Below is a small trained network, with its code and all its weights. Each question gives an input and a class and asks what happens when units are switched off, that is, made to give their printed mean instead of their output.

import numpy as np


def w(rows, s, z=0):
    codes = np.array(rows[::2]) - 128.0
    scale = np.full(codes.shape[1], s)
    scale[-1] = z or s
    return codes * scale


def f(y):
    return np.maximum(y, 0)


def log_softmax(a):
    a = a - a.max(-1, keepdims=True)
    return a - np.log(np.exp(a).sum(-1, keepdims=True))


def net(x, mask):
    res = np.array(x, float).reshape(1, 3) / 4 @ E
    y = f(res @ A[0][:, :-1].T + A[0][:, -1])
    res = res + np.where(mask, y, B[0][:, -1]) @ B[0][:, :-1]
    return log_softmax(res[-1] @ U[:, :-1].T + U[:, -1])


A, B = {}, {}
E = w([
[255,129,83,68,148,223,45],'x0',
[26,31,52,47,40,110,56],'x1',
[86,146,249,191,67,209,39],'x2',
],0.0074)
A[0] = w([
[196,141,103,72,137,185,68,61],'N0',
[116,152,128,136,122,132,107,28],'N1',
[96,141,183,174,80,164,55,46],'N2',
[24,142,148,181,117,65,210,54],'N3',
[210,118,105,93,130,171,60,41],'N4',
[70,63,72,87,74,126,71,134],'N5',
[77,58,88,58,53,116,80,127],'N6',
[97,81,99,99,92,136,114,64],'N7',
[147,98,42,61,186,54,188,76],'N8',
[186,91,96,132,150,190,81,12],'N9',
[199,124,110,68,130,193,78,36],'N10',
[214,248,197,190,254,151,211,94],'N11',
[139,104,39,80,181,48,209,62],'N12',
[87,130,221,150,69,189,88,67],'N13',
[55,95,172,174,105,40,198,4],'N14',
[94,63,118,64,72,125,112,89],'N15',
[134,127,130,129,111,132,137,87],'N16',
[76,52,79,59,63,117,79,126],'N17',
[149,127,85,129,117,101,160,30],'N18',
[124,137,136,113,134,122,123,118],'N19',
[69,135,189,156,74,71,184,51],'N20',
[144,120,54,69,159,76,205,73],'N21',
[93,146,201,165,59,179,65,84],'N22',
[106,141,213,167,61,141,44,58],'N23',
],0.0086,0.0027)
B[0] = w([
[131,186,70,79,47,61,75,184],'N0',
[125,124,124,138,137,131,122,131],'N1',
[154,45,114,106,197,178,125,180],'N2',
[167,205,40,63,53,70,54,201],'N3',
[137,186,50,85,72,59,101,181],'N4',
[100,156,196,218,102,113,213,199],'N5',
[84,159,201,200,106,112,200,204],'N6',
[110,176,152,162,130,119,169,162],'N7',
[167,41,126,94,226,211,111,213],'N8',
[135,158,71,96,78,91,97,167],'N9',
[149,185,69,82,56,55,72,182],'N10',
[31,163,236,254,72,93,240,254],'N11',
[157,51,134,104,205,200,92,215],'N12',
[164,62,131,72,214,213,106,190],'N13',
[163,192,65,60,47,55,47,192],'N14',
[114,152,177,189,115,117,169,178],'N15',
[135,115,138,120,129,117,129,128],'N16',
[84,159,198,210,106,106,205,205],'N17',
[132,101,121,118,164,138,131,149],'N18',
[137,137,130,130,130,128,125,128],'N19',
[178,179,53,65,76,55,73,181],'N20',
[142,54,145,89,220,210,91,200],'N21',
[148,44,116,106,221,213,103,192],'N22',
[159,61,132,92,206,206,109,189],'N23',
],0.0073,0.013)
U = w([
[100,137,197,222,110,114,236,237],'0',
[131,57,114,98,252,184,107,139],'1',
[130,167,37,82,50,72,69,10],'2',
],0.015,0.0013)

Each question gives the input, the list of numbers given to net, and the class t.
The units are the neurons (one row each of A and B). Each row of codes is followed by its name. A weight is (code - 128) times the scale printed after its matrix; where a second scale follows, it is the last column's (A, B and U).
mask holds one flag per neuron, in row order. A switched-off neuron (its flag False) gives its mean, the last column of its row in B, instead of its output. The means were averaged over made-up inputs and are rounded, as every weight is.
A unit's drop is (log p(t) with every unit on - log p(t) with that unit switched off) / (log p(t) with every unit on - log p(t) with every unit switched off).
most important unit: the unit with the biggest drop
k most important neurons: the k neurons with the biggest drops, biggest first
drop when u is switched off: that unit's drop, to one decimal
input [-4,-6,-7], class 1: 3 most important neurons => N12, N8, N21
input [-5,7,-6], class 0: most important unit => N17
input [8,-8,6], class 0: 2 most important neurons => N11, N3
input [5,-6,8], class 1: 3 most important neurons => N22, N13, N23
input [7,-6,-3], class 2: 3 most important neurons => N0, N10, N4
input [-7,6,7], class 1: 2 most important neurons => N22, N13
input [3,8,7], class 0: 3 most important neurons => N5, N17, N6
input [4,-7,-7], class 0: drop when N11 is switched off => 7.6
input [3,-7,-4], class 0: drop when N11 is switched off => 3.7
input [-5,3,8], class 1: drop when N17 is switched off => 0.0
input [-4,-3,-1], class 2: drop when N6 is switched off => 0.1
